Below is a small trained network, with its code and all its weights. Each question gives an input and a class and asks what happens when units are switched off, that is, made to give their printed mean instead of their output.

import numpy as np


def w(rows, s, z=0):
    codes = np.array(rows[::2]) - 128.0
    scale = np.full(codes.shape[1], s)
    scale[-1] = z or s
    return codes * scale


def f(y):
    return np.maximum(y, 0)


def log_softmax(a):
    a = a - a.max(-1, keepdims=True)
    return a - np.log(np.exp(a).sum(-1, keepdims=True))


def net(x, mask):
    res = np.array(x, float).reshape(1, 7) / 4 @ E
    y = f(res @ A[0][:, :-1].T + A[0][:, -1])
    res = res + np.where(mask, y, B[0][:, -1]) @ B[0][:, :-1]
    return log_softmax(res[-1] @ U[:, :-1].T + U[:, -1])


A, B = {}, {}
E = w([
[133,140,129,130,124,116,126,127],'x0',
[135,138,128,129,129,120,123,126],'x1',
[67,86,117,8,190,22,51,170],'x2',
[75,219,230,149,202,221,82,255],'x3',
[187,125,214,78,203,121,223,71],'x4',
[136,140,125,131,132,124,120,123],'x5',
[35,210,36,160,183,100,239,125],'x6',
],0.0069)
A[0] = w([
[61,213,52,131,235,135,208,129,98],'neuron 1',
[84,181,80,153,73,162,51,201,59],'neuron 2',
[63,156,99,170,80,175,54,219,96],'neuron 3',
[82,125,128,53,169,101,100,182,104],'neuron 4',
[49,119,155,64,184,77,81,164,96],'neuron 5',
[211,84,241,79,81,178,30,138,102],'neuron 6',
[185,164,229,65,251,170,199,104,93],'neuron 7',
[177,163,234,71,217,130,206,103,94],'neuron 8',
[77,89,102,44,200,19,81,169,82],'neuron 9',
[175,178,143,254,62,249,198,126,98],'neuron 10',
[108,176,196,141,168,170,115,187,59],'neuron 11',
[93,219,212,107,226,234,109,240,2],'neuron 12',
[60,181,62,149,199,113,189,138,66],'neuron 13',
],0.0068,0.0029)
B[0] = w([
[191,111,109,163,176,160,101,196,228],'neuron 1',
[93,94,134,168,99,78,85,134,192],'neuron 2',
[87,96,111,150,83,55,106,135,205],'neuron 3',
[109,163,161,119,132,170,104,84,189],'neuron 4',
[118,183,177,108,149,156,101,88,202],'neuron 5',
[194,89,84,141,189,203,103,201,239],'neuron 6',
[58,78,109,193,83,64,53,128,222],'neuron 7',
[46,92,109,172,93,70,50,137,211],'neuron 8',
[98,183,174,91,141,183,151,87,227],'neuron 9',
[86,215,205,117,143,182,97,78,254],'neuron 10',
[157,129,95,63,97,120,198,113,195],'neuron 11',
[195,123,70,66,71,99,254,84,252],'neuron 12',
[167,99,105,163,195,177,112,164,203],'neuron 13',
],0.0087,0.0085)
U = w([
[97,225,254,103,153,204,132,62,89],'0',
[216,81,98,154,220,190,128,253,109],'1',
[197,106,56,66,47,72,234,45,253],'2',
[45,85,133,182,60,23,86,151,35],'3',
],0.0085,0.003)

Each question gives the input, the list of numbers given to net, and the class t.
The units are the neurons (one row each of A and B). Each row of codes is followed by its name. A weight is (code - 128) times the scale printed after its matrix; where a second scale follows, it is the last column's (A, B and U).
mask holds one flag per neuron, in row order. A switched-off neuron (its flag False) gives its mean, the last column of its row in B, instead of its output. The means were averaged over made-up inputs and are rounded, as every weight is.
A unit's drop is (log p(t) with every unit on - log p(t) with that unit switched off) / (log p(t) with every unit on - log p(t) with every unit switched off).
The circuit of an input: a set's keep is (log p(t) with only the set's units on - log p(t) with every unit switched off) / (log p(t) with every unit on - log p(t) with every unit switched off). Starting from the 12 units with the biggest drops (on a tie, the unit counted first), units are removed one at a time, each time the one whose removal leaves the highest keep (on an exact tie, the one counted first), for as long as the keep stays at least 0.8.
units of the circuit, in order: the units of the circuit, biggest drop first
k most important neurons: the k neurons with the biggest drops, biggest first
drop when u is switched off: that unit's drop, to one decimal
input [4,0,2,-1,-6,7,-6], class 1: units of the circuit, in order : neuron 6
input [-3,-7,-2,6,-8,2,-7], class 3: 2 most important neurons : neuron 3; neuron 2
input [-6,8,5,1,8,-1,-3], class 3: 2 most important neurons : neuron 7; neuron 8
input [3,2,-3,-2,7,8,-6], class 3: 3 most important neurons : neuron 7; neuron 8; neuron 1
input [0,-8,0,6,-4,8,5], class 2: 3 most important neurons : neuron 12; neuron 6; neuron 11
input [-1,8,3,4,-1,3,3], class 2: 3 most important neurons : neuron 12; neuron 10; neuron 6
input [5,-5,1,-8,3,0,-8], class 1: 2 most important neurons : neuron 6; neuron 12
input [7,-1,4,-7,8,-7,4], class 3: units of the circuit, in order : neuron 12; neuron 8
input [-3,4,1,3,6,8,-5], class 3: 4 most important neurons : neuron 7; neuron 8; neuron 1; neuron 13
input [1,0,-2,7,-8,-5,-1], class 3: 4 most important neurons : neuron 2; neuron 3; neuron 9; neuron 10
input [1,-3,7,1,-4,6,7], class 0: 3 most important neurons : neuron 9; neuron 5; neuron 6
input [-6,-4,-2,5,5,-4,0], class 2: 2 most important neurons : neuron 12; neuron 11
input [3,-8,8,-8,8,2,3], class 0: units of the circuit, in order : neuron 9; neuron 12
input [3,-1,-3,7,-4,6,-2], class 2: units of the circuit, in order : neuron 12
input [8,-4,4,-3,-3,6,4], class 0: drop when neuron 7 is switched off : 0.1
input [-7,-2,0,5,-5,6,2], class 2: drop when neuron 7 is switched off : 0.2
input [-2,8,0,7,5,4,-2], class 2: drop when neuron 12 is switched off : 0.8
